Here is a tiny trained network, its code and every weight. The questions are about switching its units off for an input and a class, where a switched-off unit gives its printed mean instead of its output.

import numpy as np


def w(rows, s, z=0):
    codes = np.array(rows[::2]) - 128.0
    scale = np.full(codes.shape[1], s)
    scale[-1] = z or s
    return codes * scale


def norm(h):
    return h / np.sqrt((h * h).mean(-1, keepdims=True) + 1e-5)


def f(y):
    return y / 2 * (1 + np.tanh(0.7978845608 * (y + 0.044715 * y**3)))


def log_softmax(a):
    a = a - a.max(-1, keepdims=True)
    return a - np.log(np.exp(a).sum(-1, keepdims=True))


def net(x, mask):
    res = np.array(x, float).reshape(1, 8) / 4 @ E
    u = 0
    for l in range(3):
        y = f(norm(res) @ A[l][:, :-1].T + A[l][:, -1])
        res = res + np.where(mask[u : u + 7], y, B[l][:, -1]) @ B[l][:, :-1]
        u += 7
    return log_softmax(norm(res)[-1] @ U[:, :-1].T + U[:, -1])


A, B = {}, {}
E = w([
[170,82,86,97,107,181,55,128,124],'x0',
[135,202,174,49,254,190,106,144,135],'x1',
[126,128,128,125,128,131,127,129,133],'x2',
[129,125,130,123,128,125,130,127,129],'x3',
[202,87,145,182,155,105,134,72,188],'x4',
[220,225,83,61,113,97,163,27,124],'x5',
[93,89,90,62,166,25,86,122,170],'x6',
[127,131,119,137,130,128,123,127,128],'x7',
],0.0091)
A[0] = w([
[84,141,147,73,88,92,148,136,100,74],'0.n1',
[174,164,193,133,198,134,72,147,154,114],'0.n2',
[187,78,121,102,103,162,1,114,72,3],'0.n3',
[180,142,220,148,73,192,138,90,112,42],'0.n4',
[178,89,157,148,128,122,71,65,108,196],'0.n5',
[105,139,113,106,140,161,145,184,162,235],'0.n6',
[201,91,180,162,138,119,127,125,214,74],'0.n7',
],0.0088,0.0038)
B[0] = w([
[132,153,101,146,126,170,110,136,121,163],'0.n1',
[121,34,73,113,159,119,202,60,50,251],'0.n2',
[112,131,168,51,96,178,155,166,219,186],'0.n3',
[209,113,144,130,154,53,48,179,86,230],'0.n4',
[134,121,110,114,107,135,194,151,173,225],'0.n5',
[119,121,161,104,121,161,57,62,87,249],'0.n6',
[39,161,25,138,176,85,209,247,161,205],'0.n7',
],0.011,0.0033)
A[1] = w([
[84,170,226,167,147,50,184,113,131,57],'1.n1',
[69,77,122,69,108,106,153,91,148,140],'1.n2',
[63,170,131,168,162,73,141,80,50,163],'1.n3',
[68,23,188,170,167,146,119,166,149,3],'1.n4',
[115,155,159,120,111,85,145,203,98,4],'1.n5',
[92,91,114,61,169,2,63,131,175,27],'1.n6',
[171,125,155,182,135,190,157,174,87,40],'1.n7',
],0.0099,0.0045)
B[1] = w([
[171,68,106,47,44,224,146,174,207,178],'1.n1',
[151,135,193,167,103,169,154,131,72,213],'1.n2',
[168,59,96,65,106,182,55,127,145,253],'1.n3',
[54,211,155,169,112,122,81,34,193,230],'1.n4',
[112,101,106,88,143,161,74,141,110,124],'1.n5',
[252,172,207,190,111,148,105,206,92,208],'1.n6',
[207,166,181,151,125,67,44,172,128,175],'1.n7',
],0.011,0.0053)
A[2] = w([
[117,127,151,61,79,165,37,89,136,232],'2.n1',
[47,210,91,86,71,136,120,207,1,41],'2.n2',
[172,221,36,96,129,80,207,77,165,3],'2.n3',
[122,81,127,174,22,106,143,128,126,91],'2.n4',
[87,79,83,138,67,30,138,147,116,116],'2.n5',
[139,101,98,175,31,105,145,101,88,13],'2.n6',
[194,202,120,74,57,98,115,54,96,68],'2.n7',
],0.0094,0.0037)
B[2] = w([
[153,142,71,150,85,94,195,111,137,254],'2.n1',
[174,78,123,175,212,12,182,108,232,164],'2.n2',
[22,108,159,162,112,106,76,152,123,176],'2.n3',
[137,176,110,37,190,144,126,78,78,190],'2.n4',
[111,153,117,97,189,164,98,122,64,160],'2.n5',
[150,153,186,52,251,175,167,113,129,161],'2.n6',
[31,87,182,214,101,165,69,166,144,199],'2.n7',
],0.012,0.0094)
U = w([
[6,144,162,189,87,134,68,95,133,104],'0',
[237,164,181,152,116,98,97,177,89,114],'1',
[122,127,104,49,211,170,135,47,68,100],'2',
[110,100,46,152,185,37,197,156,200,93],'3',
[145,78,108,38,39,212,132,144,198,95],'4',
[116,123,97,130,91,122,146,142,83,248],'5',
],0.014,0.017)

Each question gives the input, the list of numbers given to net, and the class t.
The units are the neurons (one row each of A and B). Each row of codes is followed by its name. A weight is (code - 128) times the scale printed after its matrix; where a second scale follows, it is the last column's (A, B and U).
mask holds one flag per neuron, layer by layer. A switched-off neuron (its flag False) gives its mean, the last column of its row in B, instead of its output. The means were averaged over made-up inputs and are rounded, as every weight is.
A unit's drop is (log p(t) with every unit on - log p(t) with that unit switched off) / (log p(t) with every unit on - log p(t) with every unit switched off).
The circuit of an input: a set's keep is (log p(t) with only the set's units on - log p(t) with every unit switched off) / (log p(t) with every unit on - log p(t) with every unit switched off). Starting from the 12 units with the biggest drops (on a tie, the unit counted first), units are removed one at a time, each time the one whose removal leaves the highest keep (on an exact tie, the one counted first), for as long as the keep stays at least 0.8.
circuit, biggest first: the units of the circuit, biggest drop first
unit that matters most: the unit with the biggest drop
top k neurons: the k neurons with the biggest drops, biggest first
k most important neurons of layer l: the k neurons of layer l with the biggest drops, biggest first
input [5,4,-3,-3,2,-5,-1,4], class 0: top 3 neurons	[1.n4; 1.n3; 2.n4]
input [-8,-6,8,1,6,1,-5,2], class 4: top 2 neurons	[1.n1; 0.n2]
input [-4,-8,2,-4,-8,-3,5,1], class 2: circuit, biggest first	[2.n4; 2.n6]
input [8,4,-4,6,8,6,2,8], class 3: top neuron	[0.n7]
input [-8,-6,6,1,-7,0,4,-5], class 4: top 3 neurons	[1.n3; 1.n1; 0.n7]
input [-8,-6,2,4,-5,2,7,0], class 4: circuit, biggest first	[1.n1; 1.n3]
input [2,-1,3,4,6,5,1,7], class 3: top 3 neurons	[0.n7; 0.n6; 0.n5]
input [0,4,3,-7,-3,6,-5,3], class 0: top 2 neurons	[2.n7; 1.n6]
input [0,8,8,-5,-6,-6,-7,0], class 2: 3 most important neurons of layer 0	[0.n6; 0.n2; 0.n5]
input [-5,4,6,-5,4,-3,3,-2], class 5: circuit, biggest first	[0.n2; 2.n4; 1.n2]
input [-5,7,-5,-7,3,6,7,-3], class 1: 4 most important neurons of layer 1	[1.n6; 1.n4; 1.n3; 1.n2]
input [-4,-6,-2,-7,-1,4,-5,2], class 2: top 3 neurons	[2.n6; 2.n4; 1.n6]
input [4,-2,-1,-1,4,-2,-1,-4], class 3: top 3 neurons	[0.n7; 1.n3; 1.n1]
input [6,-2,2,-6,6,8,-5,-7], class 0: unit that matters most	2.n3
input [3,-7,-1,-3,-7,1,-1,7], class 2: top 2 neurons	[2.n4; 2.n6]
input [4,-8,-3,8,3,-8,4,7], class 0: top 3 neurons	[1.n4; 0.n2; 1.n3]
input [-3,-4,-1,-8,-3,5,-5,4], class 0: 3 most important neurons of layer 1	[1.n6; 1.n2; 1.n1]
input [0,-7,-3,-4,-8,-3,4,1], class 3: top 3 neurons	[2.n2; 0.n2; 0.n1]
input [-8,-8,-2,-3,6,3,7,-7], class 2: top 4 neurons	[2.n4; 0.n4; 2.n6; 2.n5]
input [3,3,1,8,-8,6,7,8], class 3: top 2 neurons	[2.n2; 0.n1]
input [-3,2,-3,0,2,4,2,8], class 0: top 2 neurons	[2.n7; 2.n3]
input [-8,4,3,-4,1,-6,-8,-2], class 1: circuit, biggest first	[1.n7]
input [8,6,-5,7,-8,6,0,-1], class 3: 4 most important neurons of layer 1	[1.n3; 1.n1; 1.n4; 1.n6]
input [6,4,-5,7,-3,7,-7,-5], class 0: 3 most important neurons of layer 1	[1.n3; 1.n6; 1.n2]
input [-8,6,7,-2,-6,0,4,4], class 4: 2 most important neurons of layer 1	[1.n3; 1.n1]
input [5,6,-6,7,-8,2,8,0], class 1: 2 most important neurons of layer 1	[1.n6; 1.n2]
input [-7,-3,-2,3,0,-2,2,5], class 4: most important neuron of layer 1	[1.n1]
